Rows, each with its class
[  7   7   8  13 -30 -22  -2  -8  -2  11  -5  -8  11 -12   0   4  -2  -9
 -40  14   8   7   5 -21 -10  -4 -42   9  22 -18   5  -5 -22   8  -1   1
 -11   8  -7] : P
[ -6   0 -14  -1  10 -14 -20   2  -5   0   9  -9 -11 -46   2   7   8  -4
 -10   1  -4  -5  -3  -2   4  -3  -1  17  -3   1   1 -16  -1 -26  -1   0
   2  -4  -9] : D
[  2   3   1  45 -29  -2   2  -2  -8   9  14  -7   8 -14   0   5  17  -8
 -16  -4  40   3   5   2  -3  -8 -15  12   3 -20   2   0 -11 -15  -2  -9
   3 -16  -6] : D
[  5   0  -1  -4 -13  -8  -9   2   2   3  12   2  -3 -20  -8  10  10  -1
 -23  -4   4  -4   2  -1  -1 -10 -15  -2   4   4  -2  -4  -6 -17  -2  -7
   0  -2  -4] : U
[ 22   5   0   4 -37   3 -16 -15   7   8   6  -2  58 -15  -4   0  27   9
   2 -22  78   8 -15  31  23 -17  25 -12  -1   4   4  -9   3 -28  -8 -43
  16 -56  -1] : P
[  3  -7   6   5 -52   3   8 -31   8   2  11   3  38   3  15   6   1  16
 -45 -13  46 -32   3   9 -38 -16 -17  15   5 -43   3  -2  -2  16   8  -8
 -12  14   9] : U
[ -11    2    3   20  -28  -36   25  -31    2   14   30   -6  -37   21
   18    6  -54  -28 -106   27   -1    6   39  -48  -67   15  -85   42
   15  -85   -2   12  -54   54   15   22  -25  110   -1] : P
[  0 -13  -8  17 -13   5 -11 -53   8   6  11   3  43  26   5   9  -3  -4
 -47 -41  -1  17  16 -16  15   4  -2  17   2 -71  -6  -8 -11  25  -8 -11
   3   2  -1] : A
[  3   1  -3  13 -34 -22   9 -12   6  12  11  -9  11 -23   2   7  -2 -11
 -62  11  20   7   3 -24 -15 -10 -47  20  12 -34  -3  -1 -24  21   4   2
  -3  16  -7] : P
[ 12  11   4  -5 -11  -5 -24 -12  -3   6  14   2  29  -3   9  -6  15  12
 -16  -5  46  -1   0  -6  -7   3  -3   8   4  -7   0 -21  -7 -15  -3 -13
  13  -8   2] : D
[  1  -2   0  14 -19 -14 -52 -17  11  16   8   7  39   1   8 -17  -5   0
 -30  -7  73  14   5   2 -33   0  -9  11  13 -17  -1 -11 -14 -21   1 -23
  -1 -14  -2] : P
[  3   6  10  12 -13  -2   3 -17   4   5  19  -6   7 -16  -1   1  -8   1
 -34 -10  82   5  -3  26 -23 -25  -2  11  -5 -22   7   1 -15 -46   2 -11
  -2  -3 -13] : L
[  6   3 -10  -9  -2  -5 -22 -17   3   6  14   6  10  -2   1   0   9   6
   5  -7  31  -1   1  -7 -11   0   1   1  -1  -5  -3  -1  -5 -12 -13  -1
   4   5   6] : D
[  7   5   6 -16   8  16 -20 -38   5   5  -1   1  30  12  13  12   9  19
  16 -18  50 -13   2 -12 -17  19  17   7   6 -13   0 -11  -8   3  -3  -9
   3   6  10] : D
[  4 -19 -16   4 -50  -9   2 -10 -21  -1  15 -31 -21 -20 -15  23   7  -7
 -31   4  15  -1  12  14  54 -39 -38  -8  -6 -10  -8   8  -7  -4   7  10
 -13   8 -25] : P
[ 10  -7   1  13 -10 -13 -12 -11   6  11   1   9   8   2   7  -4  -7  -3
  -8  -1  50  12  15 -10 -19 -10 -10  22   5  -4   2  -4  17   7  10  -5
  -6   9   5] : L
[ 13  -1   8   9  -9  -4 -18 -23   2   7   4  -4  35   1   5 -12  12 -14
  -8  -5  89  12  -2  -1  12   7  -2  17  10 -24   2  -4 -20  -9  -5 -18
   1 -27  -5] : U
[ 12   1  -2   7 -20  -3  -3 -18  10   3   8   4  28   2   2   1   6   4
 -27  -3  41   9   5  31 -11  -7 -14   9   0 -13  19 -14 -10  -1  -4 -13
  -4  -4  -7] : U
[  5  -3 -12  16 -42 -31  16  18   0   8   1 -26   2 -26  -2   4   0 -15
 -43   7  24  18   0  19  16 -36 -39  -4   0  -9  -4  -1 -12 -24   2 -10
  -5 -21 -18] : D
[  9 -11  -6 -15 -67 -31  -8 -34   7  13   7 -12  57  31   5  -7   2   0
 -46 -27  12   9  34 -42  21 -26   8  19  16  -7  -7 -13 -19 -15 -12 -16
   9  11  28] : L
[  2  -2   2 -10 -42  -8   6 -28   8   2  14  -2  35  -6   3   4  -6   0
 -54  -1  30   0  -6   6 -32 -29  -1  10  -2 -18   2 -20  -7   5   4 -12
 -11   9   0] : U
[ 13  -6  -5   0 -45 -15 -19 -26   3   8   7   4  60  29   7 -10  10   4
 -34 -12  41   7   8 -10  -4 -17  -6  17   4 -13   6 -25  -4  13   0 -15
  -3  -4  31] : L
[ -1   4  -2   4 -19  -3   8  -6   2  -3   3 -12   4 -13   3   6  -3   3
 -23  -6  46   1  -4  24   8 -10 -44  -6   1 -32   2  -1 -21 -23   0  -2
   2 -14  -8] : L
[  3  -1  -3   9 -17   3   4 -25   0   2   3  -3  17  -7 -12  -6  -1  -6
 -11  -8  54   4   5  17  -2  -2  -1   5   5 -22  -4   5 -21 -19  -7  -7
  -1  -8  -5] : U
[  5   3   4   4  13 -10   0 -19   6  11   8  -4  22  -4   2   2  -2  -3
 -26   2  43   8   0  13  -5  -8 -19   8  -3 -15  -2  -3 -16 -14  -8 -11
  -1  -8  -6] : U
[  4  -2 -12 -20  15  12 -33 -56 -15   8   8 -16   7  -9  -3   2  -5  -5
 -41  -7  30   8  22  -2 -20  -1  28  11   8  -1 -12  -6 -10  16  -8  -3
 -12  20   4] : A
[  8   3   6   1 -29  -5  -7 -27  -9  16   2  -1  54  -2   9   8  16   5
 -21  -2  18   6  -4  -7  -5 -10  -9   9   0 -27   5  -9 -17   1  -5 -10
 -11 -12   7] : L
[ 11  -5   6   5 -81  -6 -24 -26   9  14  15   4  36  10  -2 -13  10  -1
 -16  -6  63  11   0  -1 -12  -3 -14  13   7 -24   1 -12 -14 -11  -8 -14
  -3 -19  -7] : U
[ 24  -6  11  11 -20 -17 -27  10 -27   1  19 -15  16 -31 -20 -12   9 -10
 -40  47  91  -7  -1  19  22   8 -34 -10   0  -4  -2 -25 -53   7  17  22
   4 -12  -9] : A
[ 19   1   4   0 -24 -14   1   3 -19   8  26  -5  -1  -6  -3  -4  -3  -5
 -17  21  95   7  -5  10 -14  -8 -40   5   6   7 -13  -4 -18   0   3   3
 -16   1 -16] : A
[ 19 -12   3  -5 -12 -11   1 -31   6   5  23   5   5   6   4   0  -5  -5
 -27  -8  92  13  -6  17 -27  -7 -27  27   4 -23  11  -5  -1  -7  -3 -17
   0  -3 -11] : L
[  8  -8   4   5 -24  -4 -17 -24  -1   6  16   8  34   1   5  -7   8 -30
 -24  -2  55   6  -1   9  -5 -15  -9   2   3 -17   7  -1 -11  -7  -1 -12
  -5 -15  -2] : U

Rows with their classes
[ -1  19  -5 -25  26   1  -2   3   0  10  -4   1 -12  -2  -3   1 -15  19
  -7   5 -35   3 -20   4   8  25  -5  15   7   2   1  -5 -10   9  30  -4
  23 -26 -47] : ls
[-20  -1  -1  12   6 -17 -16  -7  10  -8 -22  19  -3 -10   3   9  -9  10
   2   4  -1  -4   2  12   2   0   7  12   1  12  -4  -5   3  -3 -23  -3
  23  11 -17] : ls
[-10   6 -17  11 -12  -7 -22  -5  14  -1  -4  -1   2  -3  -2  -2  -2  10
  -3  -5  -7   8   2  11 -13 -10   2   6  -6 -16   4  -3   6   1  27  -7
   1 -27 -10] : fz
[-22   2   7   8  20  -8 -12  -1   5 -12 -33  25  -5 -12   0  16 -22  17
   2   8 -12  -8 -12   8   5   9   4  31   4  20  -3   7  -7   3  13   0
  21  14 -25] : ph
[  6  -2  16 -65   7   5   2 -12 -11  13  -6  14  -7  -7   8 -20   2   4
  -3   5   2 -10 -10   2  -5  35  -7  -6   2  -1   1   4  -1   3  35  -8
  15  -3 -16] : ph
[  3  16   5 -29  17  -5  -5  -1 -13   6  -8  20 -12 -20   2  -1  -8  15
  -3   3   3  -3  -8   6   5  18  -5  14   3   2   1  -6  -9   9  19  -5
  33  -4 -36] : ls
[ -6  -2  14  -5  12   2   0  -1  -6  -9 -17  17  -1 -13   1   6 -10   3
   6   5   7 -12  -5   2   8   5  -1  11  -1  14  -2  10  -6   0   5   0
   7  22  -5] : ph
[  0  19   4 -15  23   1  -5  -3   0  -3 -12  14 -11 -15  -3   5 -18  14
  -4   6  -9  -3 -10   5   7  20  -7  21   2   3   0  -1 -13   5  32   1
  28 -10 -35] : ph
[-17 -11  14 -11  11  -6  -6  -4   0  -6 -28  24   0  -4   4   4 -11   9
   4   9  -5 -13 -11   4   2  13   4  16   3  18  -3  10   3   1  11  -2
  10  26  -9] : ph
[-10   0   4   3   6  -4  -5  -3   6  -3 -17  17  -1  -8   0   5  -9   6
   6   6  -1  -5  -4   2   2   6   4  14   1   7   0   4  -1  -1  17   3
   9   9  -6] : ph
[ -5   9 -14   5   7 -17 -15  -6  14   1  -2  -5  -6  -2  -1   8  -5   9
  -4  -3  -9   5   6  11   5   1   3  -3   1  -2  -1 -18   0  -3 -38  -4
  26 -17 -25] : fz
[-17   9 -16   4  14 -17 -18   9   5   1  -9   1  -5   9  -3  10 -10  26
  -2   0 -36   9 -15  11 -11  -1   3  17   7   9   0  -6   4  12   0 -11
  20 -17 -43] : fz
[-14  -4   7 -12  16   0 -12  -6  12  -4 -25  11  -2  -2   1   4 -16  11
   1  10 -25 -10 -14   7   2  23  -3  14   4  16   0  12  -3  -1  25  -1
   9  -1 -21] : ph
[-11  17 -16  26   9  -5 -18   2  19  -8  -3  -7  -1  -8  -1  11 -16  14
  -2  -1 -24   9  -3  11   3  -6  -4  16  -4  -4   2   1  -7   1  21  -5
   7 -33 -26] : fz
[-13   8 -19  29 -12  -4 -16   2  13  -2  -3   5   4   0  -4   3  -2  10
   0  -1  -7  12  -1   6 -17 -16   4  16  -4 -13   3   1   8   2  38  -2
  -3 -20  -3] : fz
[ 16   6  21 -50   9  15   7   1 -27  -2  -1  15  -6 -23   4 -14  -2   4
  -2  -4  17 -11 -11   2  -1  20 -15   3   0  -1   4  16 -14   7  60  -9
   6   2 -13] : ph
[ -5  17 -12  29  -3 -14 -17  -2   4 -12   0   9  -3 -22  -2  12  -6   8
  -2  -7  20   7  12  12   4 -22  -1  10  -4  -6   0  -9  -5  -2 -16  -4
  18  -5  -9] : fz
[-23  -8   9 -14  21   3 -12  -2  14 -11 -24  -5  -2   0   0   8 -22  13
   2   8 -45 -13 -23  11   1  23  -5  16   2  24   0  23  -6   0  23 -10
   0  -3 -24] : ph
[  1   6  12 -16  11  -1 -16 -11  -2 -23 -10   6  -7 -39   3   2 -16  -6
   1  -6  19 -11   8  18  10   5 -13   1  -8   3   4  14 -20  -6  11 -13
  13  -2 -16] : ph
[  4  20  -1   1  18  -4  -2  -1  -3   1  -4  11  -8 -19  -4   9 -12   8
  -2   3   3   2   0   2  17   8  -5  14   2   0  -1 -13 -13   2   2   4
  26  -8 -27] : ls
